Below is a small trained network, with its code and all its weights. Each question gives an input and a target symbol and asks what happens when units are switched off, that is, made to give their printed mean instead of their output.

import numpy as np


def w(rows, s, z=0):
    codes = np.array(rows[::2]) - 128.0
    scale = np.full(codes.shape[1], s)
    scale[-1] = z or s
    return codes * scale


def f(y):
    return y / 2 * (1 + np.tanh(0.7978845608 * (y + 0.044715 * y**3)))


def softmax(a):
    e = np.exp(a - a.max(-1, keepdims=True))
    return e / e.sum(-1, keepdims=True)


def log_softmax(a):
    a = a - a.max(-1, keepdims=True)
    return a - np.log(np.exp(a).sum(-1, keepdims=True))


def net(x, mask):
    ids = ['Γεζηλτω'.index(c) for c in x.split()]
    T = len(ids)
    res = E[ids] + P[:T]
    u = 0
    for l in range(2):
        q, k, v = (res @ M[l].T for M in (Q, K, V))
        z = softmax(np.where(np.tri(T) > 0, q @ k.T / 2**0.5, -1e9)) @ v
        res = res + np.where(mask[u], z, O[l][:, -1]) @ O[l][:, :-1]
        u += 1
        y = f(res @ A[l][:, :-1].T + A[l][:, -1])
        res = res + np.where(mask[u : u + 12], y, B[l][:, -1]) @ B[l][:, :-1]
        u += 12
    return log_softmax(res[-1] @ U[:, :-1].T + U[:, -1])


Q, K, V, O, A, B = {}, {}, {}, {}, {}, {}
E = w([
[154,153,204,68],'Γ',
[98,133,148,177],'ε',
[143,121,237,75],'ζ',
[105,206,226,109],'η',
[152,79,184,9],'λ',
[188,163,36,225],'τ',
[182,106,157,21],'ω',
],0.013)
P = w([
[125,122,50,80],'0',
[32,135,138,137],'1',
[54,84,125,142],'2',
[55,132,120,135],'3',
[112,143,127,155],'4',
[163,165,116,146],'5',
[147,96,134,176],'6',
[150,83,125,186],'7',
[121,4,165,180],'8',
[151,76,176,150],'9',
[156,76,168,156],'10',
[215,198,143,63],'11',
],0.015)
Q[0] = w([
[75,199,244,139],'L0H1',
[39,121,2,105],'L0H1',
],0.0054)
K[0] = w([
[97,47,168,69],'L0H1',
[3,149,33,100],'L0H1',
],0.0069)
V[0] = w([
[77,182,131,255],'L0H1',
[215,230,225,139],'L0H1',
],0.0051)
O[0] = w([
[153,128,231,223,2],'L0H1',
[52,241,1,154,136],'L0H1',
],0.0055,0.0021)
A[0] = w([
[220,194,156,104,159],'L0N1',
[132,163,203,66,72],'L0N2',
[197,97,231,86,149],'L0N3',
[116,150,180,109,159],'L0N4',
[89,133,167,184,78],'L0N5',
[161,108,183,193,90],'L0N6',
[176,249,93,90,2],'L0N7',
[178,168,82,172,154],'L0N8',
[130,40,91,105,93],'L0N9',
[44,81,227,51,107],'L0N10',
[200,108,117,72,107],'L0N11',
[64,114,134,127,144],'L0N12',
],0.011,0.0046)
B[0] = w([
[82,205,112,142,196],'L0N1',
[133,74,118,126,192],'L0N2',
[82,183,146,133,254],'L0N3',
[111,152,44,146,169],'L0N4',
[190,114,178,72,137],'L0N5',
[177,218,170,168,154],'L0N6',
[156,254,66,103,158],'L0N7',
[67,147,157,147,163],'L0N8',
[174,115,208,142,160],'L0N9',
[157,106,91,174,254],'L0N10',
[109,192,202,103,192],'L0N11',
[205,88,24,98,143],'L0N12',
],0.0072,0.0079)
Q[1] = w([
[112,156,20,104],'L1H1',
[70,2,95,162],'L1H1',
],0.0082)
K[1] = w([
[253,117,136,92],'L1H1',
[159,209,55,47],'L1H1',
],0.0075)
V[1] = w([
[105,75,132,209],'L1H1',
[153,2,224,27],'L1H1',
],0.0093)
O[1] = w([
[249,78,57,179,1],'L1H1',
[127,36,196,208,120],'L1H1',
],0.014,0.0006)
A[1] = w([
[133,87,2,32,147],'L1N1',
[33,33,188,64,115],'L1N2',
[77,190,106,9,179],'L1N3',
[54,206,81,105,120],'L1N4',
[51,25,112,38,92],'L1N5',
[96,161,168,16,113],'L1N6',
[202,142,56,168,86],'L1N7',
[104,33,89,150,134],'L1N8',
[112,198,53,166,151],'L1N9',
[179,57,37,119,254],'L1N10',
[232,139,188,117,101],'L1N11',
[237,55,50,207,117],'L1N12',
],0.0077,0.0078)
B[1] = w([
[107,236,131,115,176],'L1N1',
[168,167,105,154,225],'L1N2',
[109,83,140,178,254],'L1N3',
[120,34,130,128,204],'L1N4',
[111,144,91,134,174],'L1N5',
[130,110,114,121,201],'L1N6',
[154,104,148,114,175],'L1N7',
[180,192,171,110,152],'L1N8',
[92,103,136,86,218],'L1N9',
[115,250,155,149,194],'L1N10',
[157,94,152,135,152],'L1N11',
[132,110,159,89,174],'L1N12',
],0.013,0.0098)
U = w([
[146,147,110,199,255],'Γ',
[146,135,255,78,149],'ε',
[96,128,147,128,70],'ζ',
[97,200,160,92,48],'η',
[45,183,224,199,168],'λ',
[153,127,196,231,19],'τ',
[127,100,117,201,121],'ω',
],0.0084,0.0076)

Each question gives the input, a string of symbols that net reads in full, and the target symbol t.
The units are the heads (2 rows each of Q, K, V and O) and the neurons (one row each of A and B). Each row of codes is followed by its name. A weight is (code - 128) times the scale printed after its matrix; where a second scale follows, it is the last column's (O, A, B and U).
mask holds one flag per unit, layer by layer, with each layer's heads first. A switched-off unit (its flag False) gives its mean, the last column of its rows in O or B, instead of its output. The means were averaged over made-up inputs and are rounded, as every weight is.
A unit's drop is (log p(t) with every unit on - log p(t) with that unit switched off) / (log p(t) with every unit on - log p(t) with every unit switched off).
The circuit of an input: a set's keep is (log p(t) with only the set's units on - log p(t) with every unit switched off) / (log p(t) with every unit on - log p(t) with every unit switched off). Starting from the 12 units with the biggest drops (on a tie, the unit counted first), units are removed one at a time, each time the one whose removal leaves the highest keep (on an exact tie, the one counted first), for as long as the keep stays at least 0.8.
circuit, biggest first: the units of the circuit, biggest drop first
unit that matters most: the unit with the biggest drop
top k neurons: the k neurons with the biggest drops, biggest first
top k neurons in layer l: the k neurons of layer l with the biggest drops, biggest first
drop when u is switched off: that unit's drop, to one decimal
input λ ε ω ω ζ ε ω λ λ ε τ ω, target τ: top neuron	L0N9
input λ ω λ λ τ Γ τ η ω ε τ Γ, target λ: circuit, biggest first	L0N1, L0N3
input ε τ λ τ η τ Γ ε Γ ε ε, target ε: top 2 neurons in layer 0	L0N6, L0N3
input ζ ω ε η τ Γ ω Γ λ τ Γ τ, target τ: top 4 neurons	L0N9, L0N8, L0N1, L0N4
input η τ Γ λ ε ω η η τ ζ τ ε, target η: circuit, biggest first	L1H1, L1N1, L0H1
input τ τ ζ τ τ τ τ τ, target η: top 2 neurons in layer 1	L1N10, L1N1
input ω ε τ η ω Γ ω η τ η τ τ, target ε: circuit, biggest first	L1N7, L1H1, L1N9, L1N12
input τ ω Γ, target η: circuit, biggest first	L1H1, L0N11
input ω ζ ω ω η τ τ τ λ, target η: circuit, biggest first	L1H1, L0N8
input ω ω τ, target λ: top 2 neurons	L0N11, L0N7
input η τ Γ, target ζ: circuit, biggest first	L1H1, L1N4, L1N10
input ω ζ ε τ τ ε τ ω τ, target ε: top 2 neurons in layer 1	L1N12, L1N7
input τ ζ ζ, target η: circuit, biggest first	L1H1, L0N10
input ζ ζ η λ, target Γ: unit that matters most	L1H1
input ω Γ λ τ τ τ ζ ω λ, target η: top 2 neurons	L0N9, L1N1
input ε ω ω λ ε ε τ τ ω ζ τ Γ, target λ: top 3 neurons in layer 0	L0N9, L0N1, L0N11
input ω η λ ω τ λ ζ ω ω ζ Γ ω, target λ: circuit, biggest first	L0N1, L1H1
input τ Γ ζ Γ, target η: top 2 neurons in layer 0	L0N11, L0N10
input λ ω ζ η τ τ λ η ω, target η: top 2 neurons	L0N8, L1N1
input τ ε τ ζ, target η: circuit, biggest first	L1H1
input Γ Γ ε, target ω: top 2 neurons	L1N4, L1N10
input τ ω Γ η τ τ λ η τ λ ω τ, target η: top 2 neurons	L0N6, L1N1
input η ω τ τ ω Γ λ τ λ ω Γ ζ, target τ: top 2 neurons in layer 0	L0N9, L0N1
input Γ ζ τ λ ζ Γ ω η ω ζ λ τ, target λ: top 3 neurons	L0N9, L0N8, L0N1
input λ Γ λ, target τ: top 2 neurons in layer 1	L1N2, L1N8
input Γ ζ ε, target ω: top 2 neurons in layer 0	L0N7, L0N12
input τ Γ ζ ε, target η: circuit, biggest first	L1H1
input λ λ ε τ Γ η η, target Γ: drop when L1N5 is switched off	-0.1
input λ λ ε ζ, target τ: drop when L0N7 is switched off	0.2
